Moves between nodes:
z512: ki>z588, si>z313
z443: ki>z966, si>z173
z554: ki>z430, si>z455
z421: ki>z893, si>z719
z368: ki>z11, si>z504
z514: ki>z663, si>z475
z663: ki>z313, si>z588
z588: ki>z475, si>z663
z255: ki>z559, si>z706
z167: ki>z762, si>z833
z172: ki>z586, si>z257
z559: ki>z257, si>z586
z720: ki>z297, si>z231
z719: ki>z167, si>z421
z902: ki>z455, si>z430
z31: ki>z100, si>z970
z970: ki>z172, si>z31
z204: ki>z622, si>z10
z11: ki>z833, si>z762
z503: ki>z173, si>z966
z430: ki>z547, si>z902
z313: ki>z503, si>z512
z100: ki>z645, si>z697
z297: ki>z255, si>z926
z455: ki>z204, si>z554
z10: ki>z554, si>z204
z596: ki>z697, si>z645
z74: ki>z719, si>z893
z504: ki>z197, si>z368
z885: ki>z494, si>z876
z475: ki>z885, si>z514
z805: ki>z902, si>z547
z893: ki>z596, si>z74
z762: ki>z504, si>z11
z197: ki>z876, si>z494
z231: ki>z229, si>z720
z706: ki>z926, si>z255
z645: ki>z74, si>z596
z833: ki>z421, si>z167
z257: ki>z31, si>z172
z494: ki>z368, si>z197
z926: ki>z231, si>z297
z876: ki>z514, si>z885
z966: ki>z512, si>z503
z586: ki>z706, si>z559
z622: ki>z720, si>z229
z547: ki>z443, si>z805
z229: ki>z10, si>z622
z697: ki>z970, si>z100
z173: ki>z805, si>z443

The rows follow the links: the fewer symbols apart two nodes are, the more alike their rows tend to be.

Each row is also shifted at random along 4 hidden directions that mean nothing.

Some nodes, each with a row of numbers:
z559:  -8   -5   33   31   18  -64    2   -3   24   58  -44    9    3   44   28  -11   40    0   -9  -17    8    8   59   18   38  -57    4   -8   23  -28  -30    5  -24   -1    6   22    1  -69   34    5   30  -20   23   30   61    5  -18  -24   39    3    8
z588:  25   -5    3    8    9   34   -2   30   19   36   11   17   33   24    4   13   44   37   -7   -7  -12    6  -27   20   13   -6   17  -21   -1  -15    5  -12   32   19   -9   -4  -29   -9    4    8   18   17  -27   -4   10   -9   22    9   28   -2  -26
z503: -13   -2   10   11   -5    0  -19   22   35    4   19    2    0   32  -45  -14   28   -3    6   42   13   16    7  -57   23   -2   33  -41  -10  -16  -17   64   25  -19  -14   14   -1   13  -28   -1  -27  -12   -6  -17   56    9   -9   -1   29   16   44
z443:  -7   19    8  -31   38  -51    4   -2   79   35    2   34   36   -8   21   -9   36    4   23  -19  -48   33   54   58   48   26  -11  -26    3  -12    4   -5   39    3   17    1   24  -32   52    3   -3  -37  -52   52   28   -3   -6   -2   10   25  -37
z173:   5    9  -17  -31   20   34   12  -20   53  -42   31    9   18  -29  -44   58  -25    8   38  -27  -26  -18  -45   24   -5    6  -50  -11  -14  -41   64   -7    8   -9   -5  -43  -14   -4   -3  -29  -25   -7   -4   -4   41    4    7   28   11   43  -61
z720:   2  -11   16   24  -18   -8  -32    8  -46   30    3   22  -39   19   13   -9   34   30   12   87    5    4   47   -9   15   13  -46  -33   25   26  -13  -23   22   -9   21   32   -7   -5   47    4   61  -18   48  -17  -42   28    7  -38    3   -7   -5
z622:  33  -13    7   26  -26   -3  -38   -7  -42   22   -8   41  -33   15   27  -20   31   51   -1   64  -12    2   55   -7    9   40  -27    4   24   51   -5   16   -1   31   51   25   36    5    9  -14   35  -17    4  -10  -14   24   12  -40   -2   20   34
z645: -12   13  -17    8  -26    5   41  -20   -1  -37   17  -24  -29   -5  -27   -6  -35  -24   -4   -9  -23  -23   -4  -37   -2  -22  -41    6   -1   -8   17   18  -16   19  -40   -3   13   14    3   -9  -18  -26   -9   -6   15   35   -2   17  -13   -2   21
z231: -27  -63   17   23   32  -53   13  -22   27    5  -45  -20   -9   -1   39  -60   14   -4  -32  -53   -3    6    3   13   35  -20   41   12  -43  -35  -30   24  -49   36   11    0   31   24  -31  -28  -30   42  -27   28   35  -15   -7   17   24   14   47
z430: -15   13  -15  -60   20   -6    4  -24   46  -37   18   11   29  -66  -14   21  -57  -35   33  -25  -17   -6   -5   24   -9   40   -1   11  -15    2   30   -8   16  -33   28  -35   -1   -3  -26    4  -26   -7   -7    9  -27  -20  -16    2  -38   15  -38
z902:  18   22  -33    5  -10   28   -7   -9   -8  -27   26   21  -28   -6  -20    7    9   33   22   28  -12  -18    3  -17    4   52  -49  -31    3   13   42   27   10   21    9    1   35   23    0  -10   -2   -4   -8  -11   25   39    9  -13  -10   48   -1
z719:  -6   -6  -23   -7   -5    2   40  -45    1  -33   15    9  -28  -34  -12   -8  -39  -10   11   -3  -53  -25  -12   10   -1   -2  -78    7   -6   -9   41  -13  -14    6  -14   -3    5   18   40  -30    5   -7   -8   -3  -42   36    5    5  -42   -6  -14
z706:   -6   -15    -2    18    23   -18    41     8     7    27   -40   -27    36    23    22   -17     2   -15   -37  -100     7    14   -43    27   -11   -44    52    40    -3   -33   -26   -16   -32    34   -13   -12    -6     9   -28    -9    -9    36   -38    42    -6   -39    13    43    24   -36    -7
z514: -20  -25   28   -5   -2   -4  -44    1   44   17  -17   36   45  -16   51   -6   -8    8  -41  -18    2   16   18   -4   32   15   61   12  -23  -25  -28   54  -15   10   40   -9  -21  -23  -36  -12  -36   31  -17   15    0  -29  -11    3   40  -11    7
z554: -19  -26   -3  -31  -11  -12   -4   -4    9  -45    3  -18   -7  -15  -42  -17  -10  -41   30   40   -2   -8   12  -19    7   26   -5  -29  -16    4  -10   -1    7  -49    4   16   -3   21    7   -1  -28   -5   18  -22  -28   15  -34  -25  -41   14   18
z893:   3   19   -3   -6    7  -41   -2    1  -28    5  -37  -32   -7   19    0  -15   23  -33    7   -8   31   11   57  -11  -20   -8   21  -11   15   41  -47  -18    2  -16  -28   19   54  -22    1   60    9  -43   -8   15   23  -22   -6  -29  -26    5   29
z31: -34   15   17   43   -5  -34    6  -23   39    0  -23   24  -16    7   39  -22   -6   14  -18  -31  -13   -4   44  -23   30  -39  -14   11   16  -46   -2   62  -55   46  -17    3    9  -37    9  -16  -21  -21  -19   38   85   26  -11    1   56    3   23
z966:   8   23   -3    8  -45   28  -46   16   12    2   16   73   15   10   39  -35   23   33   -5   50  -28   35   38  -25   35   58   28   -4    2   37   -3   83   43   45   21   30   16    3  -23    2  -40  -16  -40   17   15   24   24   -1   10    0   35
z494:  12    2    1   12   14   29  -23   -7    0  -10  -11   36   -9  -29    8   24  -27   60  -15  -31    0  -46  -25    7   -9   10  -18   14   -1  -36   43   26  -52   37   40  -43   -2   13  -33  -59   11   15   14  -16   28   14    6   15   42   43  -17
z197:  -7  -13    2  -23  -17   20  -21  -10   13   -5  -11   30   62  -85   76    6  -60    7  -29  -48  -17   -1  -18   32    1   42   37   56  -24   -8   18   -1  -22   28   55  -22  -31    1  -42  -30  -12   36  -13   25  -72  -55   19   13    4  -24  -29
z204:  40   12   -4    2   17    0   -1   -2  -36    7  -26   21  -28    9    7   14   39   39    9   -3  -10   -9   11   22  -14   35   10    0    0   45    3  -33   17   21    9  -12   43   26  -14   19   28    3  -20   10    8  -11   18  -15  -17   38   -1

Where do the symbols, taken in turn from left to right, take each start?
Answer with the node's name.
-28  -13   15  -18  -29   16  -41   24   20  -16   21   17   30   -4   12    0  -18    0  -23   32   28   21    2  -39   10   22   51    6  -10  -14    3   71    4   -7   33    3  -28    8  -55    0  -45   27    5  -19   18    3    1    9   48  -16   24
si si si -> z588
-32   17   -4  -52   39  -45   20  -14   87    5   15   21   28  -34  -12    8   15  -27   47   -2  -29   13   32   65   28   16  -44  -30   -3   -5   12  -36   27  -32   11    6   15  -35   66    1    3  -31   -7   39    3  -10  -16   -1  -31   33  -75
ki si ki -> z805
 -6   15  -15   -1  -16    5   33  -34    3  -40   -1    7  -29  -23   16  -36  -36   11  -20  -50  -31  -20   11  -25    8    3  -19   35  -19   -6   18   30  -37   61    4   -2   36   27  -27  -16  -30  -10  -55   19   19   28   19    7   -4   -6   43
si si ki si -> z421
  6   16   -5   -2  -41   20  -29    3  -76  -43    5  -16  -46    1  -44   12  -20   -8    0   56   40  -32   14  -77  -42   26  -10   -2   15   47  -12   30   -9  -28    4    2   14   18  -37   20   -8  -15   47  -47   -8   14  -24  -38  -35    1   40
ki si ki si -> z833
 -8   25   13    1   15  -58    7  -21   -2    2  -18   -2  -35  -18  -12    3    1  -12   25   -2   16  -20   57    7    5   -7  -40  -10   25   10  -10  -16   -9  -23   -7   12   30  -15   26   22   17  -36   24    6   31   19  -31  -31  -19   24  -10
si ki ki si -> z11
-23   31   -4   12   -3    6   51  -39   37  -39    9    4    5  -36    0   31  -64  -17  -17  -72  -28  -26  -11   -6  -14  -39  -44   37   12  -53   40   15  -49   25  -17  -35   -3  -38    5  -14  -18  -20    0   26   47   10    4   18   21   -4  -24
ki ki si -> z893
 17    6  -10  -25    2   45    4   10  -57  -30    8  -44    7  -25  -58   75  -34  -11   13    7   35  -67  -81   -4  -72  -16  -23   12    6    1   17  -51  -21  -51   -6  -41  -38   14  -27  -15   28   21   65  -65  -37  -12   -8    3  -10   14  -32
ki si ki -> z504
 16   17  -27   -1  -73   82  -35   39  -26  -10   76   38    3   27  -30   18    8   11   19  119   -5   21  -34  -55   -6   36  -30  -33   25   25   22   27   58   -5    0   30  -51   15   38    7   22   -1   24  -59  -49   46   15   -3  -29  -36  -18
ki si ki -> z313
  9  -10   26    5   68  -56   -2  -19   -2   15  -68   -7  -23   18    4  -16   35   23   -4  -53   34  -22   29   28    8  -21   26  -10    5    3  -21  -15  -43   -5    0  -25   58  -12  -29    8    0   -1   -3   30   76  -24  -25  -16   36   61   25
ki si ki si -> z11
  9   18    5    0  -30   40  -22   14  -48    1   13    3    9   -9   -6   58  -28    8    1   47   26  -17  -10  -16  -41    2  -23   18   34   18    5  -44    2  -28   12  -11  -44  -37   37    1   58   -7   66  -37  -61  -16    2  -18  -14  -32  -40
si si si si -> z297
-22  -38    1  -11   17  -21   -1  -22   12  -19  -19   -6   -3  -29   20  -15  -36   -2  -17  -53   -1  -26  -10    1    6   11   36   38  -42  -28   -2   28  -40   21   38  -20   10   26  -52  -33  -41   33  -20   11   -3  -21  -14    8   14   20   28
si ki si -> z231
  0   16   22   18  -45   31  -28   14  -54  -12   14    8    9   -6   15   51  -36   10  -17   34   30  -21  -19  -28  -36   -8   -6   26   22    9   -8  -12  -10  -23   15   -9  -49  -46   -2   -2   39   11   57  -43  -32  -14    3   -7   -2  -24  -18
si ki ki ki -> z229
 46  -10  -19    2   13  -26    3   -1  -17   27   -9    7  -44   25  -23  -31   69   32   26   36  -13    0   42   11   28   34  -29  -27   -2   26   -3  -10   20   14   -2   22   49   30   15   20   10  -16  -28   -5   33   27   13  -18  -12   38   26
si si si si -> z455
  2   22  -22   -8   -6   34   -3  -11   32  -34   35   43  -26  -22  -29   13   -4   36   26   19  -44  -21    6  -14   18   43  -60  -23    0  -12   43   38    2   31   22  -18   20   18    1  -23  -25  -11  -11  -15   52   53   11   12   15   36  -13
si si si ki -> z443
  7   -4  -27  -13  -22   12   22  -13  -44  -35    8  -12   -5  -24    7  -19  -40  -23    2   -9  -36   -1  -33   -1  -35   25    6   35  -10   22    6  -30   10    8   -7  -15    8   48  -20    5   -5    8  -14   -7  -70  -11   21    0  -52  -28   15
ki ki si si -> z504
